Here is a tiny trained network, its code and every weight. The questions are about switching its units off for an input and a target symbol, where a switched-off unit gives its printed mean instead of its output.

import numpy as np


def w(rows, s, z=0):
    codes = np.array(rows[::2]) - 128.0
    scale = np.full(codes.shape[1], s)
    scale[-1] = z or s
    return codes * scale


def f(y):
    return np.maximum(y, 0)


def softmax(a):
    e = np.exp(a - a.max(-1, keepdims=True))
    return e / e.sum(-1, keepdims=True)


def log_softmax(a):
    a = a - a.max(-1, keepdims=True)
    return a - np.log(np.exp(a).sum(-1, keepdims=True))


def net(x, mask):
    ids = ['ΓΞΠαεζμω'.index(c) for c in x.split()]
    T = len(ids)
    res = E[ids] + P[:T]
    u = 0
    for l in range(2):
        r = res
        for j in range(2):
            rows = slice(2 * j, 2 * j + 2)
            q, k, v = (r @ M[l][rows].T for M in (Q, K, V))
            z = softmax(np.where(np.tri(T) > 0, q @ k.T / 2**0.5, -1e9)) @ v
            o = O[l][rows]
            res = res + np.where(mask[u + j], z, o[:, -1]) @ o[:, :-1]
        u += 2
        y = f(res @ A[l][:, :-1].T + A[l][:, -1])
        res = res + np.where(mask[u : u + 8], y, B[l][:, -1]) @ B[l][:, :-1]
        u += 8
    return log_softmax(res[-1] @ U[:, :-1].T + U[:, -1])


Q, K, V, O, A, B = {}, {}, {}, {}, {}, {}
E = w([
[119,146,114,107,33,189],'Γ',
[100,36,202,101,102,195],'Ξ',
[132,141,54,110,2,123],'Π',
[72,113,184,32,124,216],'α',
[86,50,171,48,74,132],'ε',
[58,122,185,129,125,65],'ζ',
[140,31,108,173,34,145],'μ',
[85,85,134,13,66,123],'ω',
],0.0099)
P = w([
[73,82,120,134,56,122],'0',
[82,86,124,135,69,118],'1',
[90,99,133,140,77,116],'2',
[103,104,135,140,89,114],'3',
[117,110,137,141,97,111],'4',
[130,115,140,140,106,110],'5',
[145,119,141,139,112,109],'6',
[158,121,142,137,121,105],'7',
[174,122,140,135,129,105],'8',
[187,123,141,133,137,104],'9',
[202,121,140,133,144,101],'10',
[219,117,136,128,152,99],'11',
[234,114,134,123,162,98],'12',
[250,111,133,118,167,95],'13',
],0.012)
Q[0] = w([
[117,52,254,161,53,105],'0.h1',
[155,188,105,170,161,68],'0.h1',
[99,130,63,148,195,140],'0.h2',
[115,139,105,130,150,123],'0.h2',
],0.023)
K[0] = w([
[122,34,251,180,106,196],'0.h1',
[125,160,144,144,100,127],'0.h1',
[67,110,117,126,85,158],'0.h2',
[98,112,130,130,107,139],'0.h2',
],0.025)
V[0] = w([
[195,116,130,109,119,121],'0.h1',
[36,123,71,159,126,140],'0.h1',
[129,101,107,75,104,158],'0.h2',
[159,29,54,5,62,254],'0.h2',
],0.0066)
O[0] = w([
[125,118,144,139,148,138,63],'0.h1',
[148,156,124,115,92,124,254],'0.h1',
[117,177,154,146,136,129,181],'0.h2',
[73,255,213,186,140,133,183],'0.h2',
],0.0068,0.0017)
A[0] = w([
[115,132,92,115,149,133,61],'0.n1',
[149,136,135,106,124,251,136],'0.n2',
[139,155,64,152,108,85,59],'0.n3',
[101,115,79,152,175,147,79],'0.n4',
[107,123,129,49,49,155,253],'0.n5',
[121,175,82,95,157,103,61],'0.n6',
[118,102,147,166,136,32,80],'0.n7',
[81,60,23,113,230,84,120],'0.n8',
],0.011,0.0056)
B[0] = w([
[127,127,115,135,165,108,128],'0.n1',
[97,95,10,65,68,124,146],'0.n2',
[117,147,128,72,223,86,130],'0.n3',
[123,153,105,140,120,134,128],'0.n4',
[135,91,95,207,215,46,245],'0.n5',
[126,156,153,120,121,138,128],'0.n6',
[119,133,91,48,12,103,154],'0.n7',
[161,89,109,157,161,127,136],'0.n8',
],0.011,0.012)
Q[1] = w([
[113,163,110,170,203,225],'1.h1',
[40,186,115,39,68,193],'1.h1',
[78,158,170,88,2,156],'1.h2',
[109,159,139,166,103,205],'1.h2',
],0.038)
K[1] = w([
[34,239,204,156,108,160],'1.h1',
[11,49,106,207,110,54],'1.h1',
[50,49,100,170,105,58],'1.h2',
[4,186,181,190,106,117],'1.h2',
],0.032)
V[1] = w([
[129,146,51,179,2,148],'1.h1',
[167,253,59,112,173,52],'1.h1',
[190,116,188,168,69,81],'1.h2',
[150,127,63,220,117,202],'1.h2',
],0.022)
O[1] = w([
[250,114,108,73,139,153,167],'1.h1',
[106,130,88,41,4,75,188],'1.h1',
[143,92,119,199,85,145,255],'1.h2',
[132,186,137,100,70,147,136],'1.h2',
],0.012,0.0089)
A[1] = w([
[97,65,138,117,131,215,140],'1.n1',
[122,213,17,183,106,207,75],'1.n2',
[238,189,196,97,132,101,144],'1.n3',
[247,190,187,187,142,141,93],'1.n4',
[97,160,156,40,225,63,108],'1.n5',
[122,250,162,155,214,142,49],'1.n6',
[219,210,148,67,161,204,2],'1.n7',
[154,81,66,75,140,188,137],'1.n8',
],0.011,0.0083)
B[1] = w([
[120,119,96,105,91,87,164],'1.n1',
[108,119,136,89,175,152,162],'1.n2',
[88,125,75,165,147,210,254],'1.n3',
[154,170,181,154,47,78,248],'1.n4',
[145,100,252,67,33,204,168],'1.n5',
[184,199,103,23,203,77,183],'1.n6',
[149,107,153,132,131,59,162],'1.n7',
[86,149,137,155,156,153,235],'1.n8',
],0.014,0.0085)
U = w([
[111,196,90,118,143,214,250],'Γ',
[143,219,163,100,172,86,161],'Ξ',
[150,160,119,85,82,57,2],'Π',
[126,124,204,87,131,148,128],'α',
[30,186,173,180,157,124,125],'ε',
[211,3,137,117,171,106,160],'ζ',
[169,181,166,174,94,131,60],'μ',
[53,192,154,147,123,91,64],'ω',
],0.0037,0.0056)

Each question gives the input, a string of symbols that net reads in full, and the target symbol t.
The units are the heads (2 rows each of Q, K, V and O) and the neurons (one row each of A and B). Each row of codes is followed by its name. A weight is (code - 128) times the scale printed after its matrix; where a second scale follows, it is the last column's (O, A, B and U).
mask holds one flag per unit, layer by layer, with each layer's heads first. A switched-off unit (its flag False) gives its mean, the last column of its rows in O or B, instead of its output. The means were averaged over made-up inputs and are rounded, as every weight is.
A unit's drop is (log p(t) with every unit on - log p(t) with that unit switched off) / (log p(t) with every unit on - log p(t) with every unit switched off).
The circuit of an input: a set's keep is (log p(t) with only the set's units on - log p(t) with every unit switched off) / (log p(t) with every unit on - log p(t) with every unit switched off). Starting from the 12 units with the biggest drops (on a tie, the unit counted first), units are removed one at a time, each time the one whose removal leaves the highest keep (on an exact tie, the one counted first), for as long as the keep stays at least 0.8.
units of the circuit, in order: the units of the circuit, biggest drop first
unit that matters most: the unit with the biggest drop
k most important neurons of layer l: the k neurons of layer l with the biggest drops, biggest first
input ζ α ω, target α: units of the circuit, in order => 1.h2; 1.n5; 0.n2
input ζ ζ ω ε ε ζ ζ α Γ ζ ζ ω ζ Ξ, target Ξ: unit that matters most => 0.n5
input ζ ζ Π α ω Γ Π ζ, target Π: 2 most important neurons of layer 0 => 0.n7; 0.n3
input ζ ω Π, target Π: units of the circuit, in order => 0.n5; 1.h1; 0.n3
input ω Ξ Ξ ζ, target ζ: units of the circuit, in order => 0.h2; 1.h2; 0.n7; 1.h1
input μ ζ Π ω ω, target ω: 2 most important neurons of layer 0 => 0.n5; 0.n7
input ω ζ ω Π Ξ Γ α ζ Π ζ ω, target ζ: units of the circuit, in order => 1.h2; 1.n4
input Ξ ζ ζ ζ ζ Γ ω μ μ ω ω Γ, target Γ: units of the circuit, in order => 0.n2; 1.n3; 1.h1; 1.n8
input ω ε ζ ζ Π ζ Γ α ω, target α: units of the circuit, in order => 1.h2; 1.n5; 0.n2; 0.n5
input ζ Π ε ζ Γ ζ ε μ ω ω, target ω: units of the circuit, in order => 1.h1; 0.n5
input ζ μ μ ε ω ζ, target μ: units of the circuit, in order => 0.n7; 0.h2; 1.n4; 1.h1
input ω ε α ζ Γ ε, target Γ: units of the circuit, in order => 1.h1; 1.n3; 0.n2
input ζ ε α ε ω ζ ω ζ ζ ε ε ε α ε, target α: units of the circuit, in order => 1.h2; 0.n2; 1.n5
input ζ ω ζ Π ζ ω α ζ ω ζ, target ω: units of the circuit, in order => 1.h1; 0.n5
input ω ζ Π ε, target Π: unit that matters most => 0.n3
input ω ε ζ ε ω, target ε: 2 most important neurons of layer 0 => 0.n5; 0.n7
input Γ ζ Ξ ζ μ, target μ: units of the circuit, in order => 1.n4; 1.h1
input ε ε ζ ζ Γ Γ ζ ε ω, target ε: units of the circuit, in order => 1.h1; 0.n7; 0.n2
input ζ Γ α Π μ ω ζ μ α Π ζ ζ Ξ, target Ξ: units of the circuit, in order => 0.n5; 1.h1; 0.h1; 1.n6
input ε Ξ μ Γ Π ζ ζ ε Ξ ε Π ζ, target ε: unit that matters most => 0.n5
input ζ Γ Ξ α, target α: 3 most important neurons of layer 0 => 0.n5; 0.n2; 0.n7
input ε ζ ζ Γ ε ω Γ Γ ζ, target Γ: 3 most important neurons of layer 0 => 0.n7; 0.n2; 0.n5
input ε Π ω, target Π: 4 most important neurons of layer 0 => 0.n5; 0.n3; 0.n7; 0.n2
input α ε ζ ζ ζ Ξ ε Γ ζ α Ξ ζ, target α: 2 most important neurons of layer 0 => 0.n2; 0.n7
input Ξ ε μ ε Π Γ ε ω ε Ξ ε, target Ξ: 2 most important neurons of layer 1 => 1.n6; 1.n3
input Π ε ζ ε, target ζ: 3 most important neurons of layer 0 => 0.n7; 0.n5; 0.n2
input ε ζ ε ζ Γ ζ ω, target ζ: unit that matters most => 0.n7
input ζ Γ Γ Π Γ Ξ ω ε Ξ ζ Γ ζ ε ε, target ε: 2 most important neurons of layer 0 => 0.n7; 0.n2
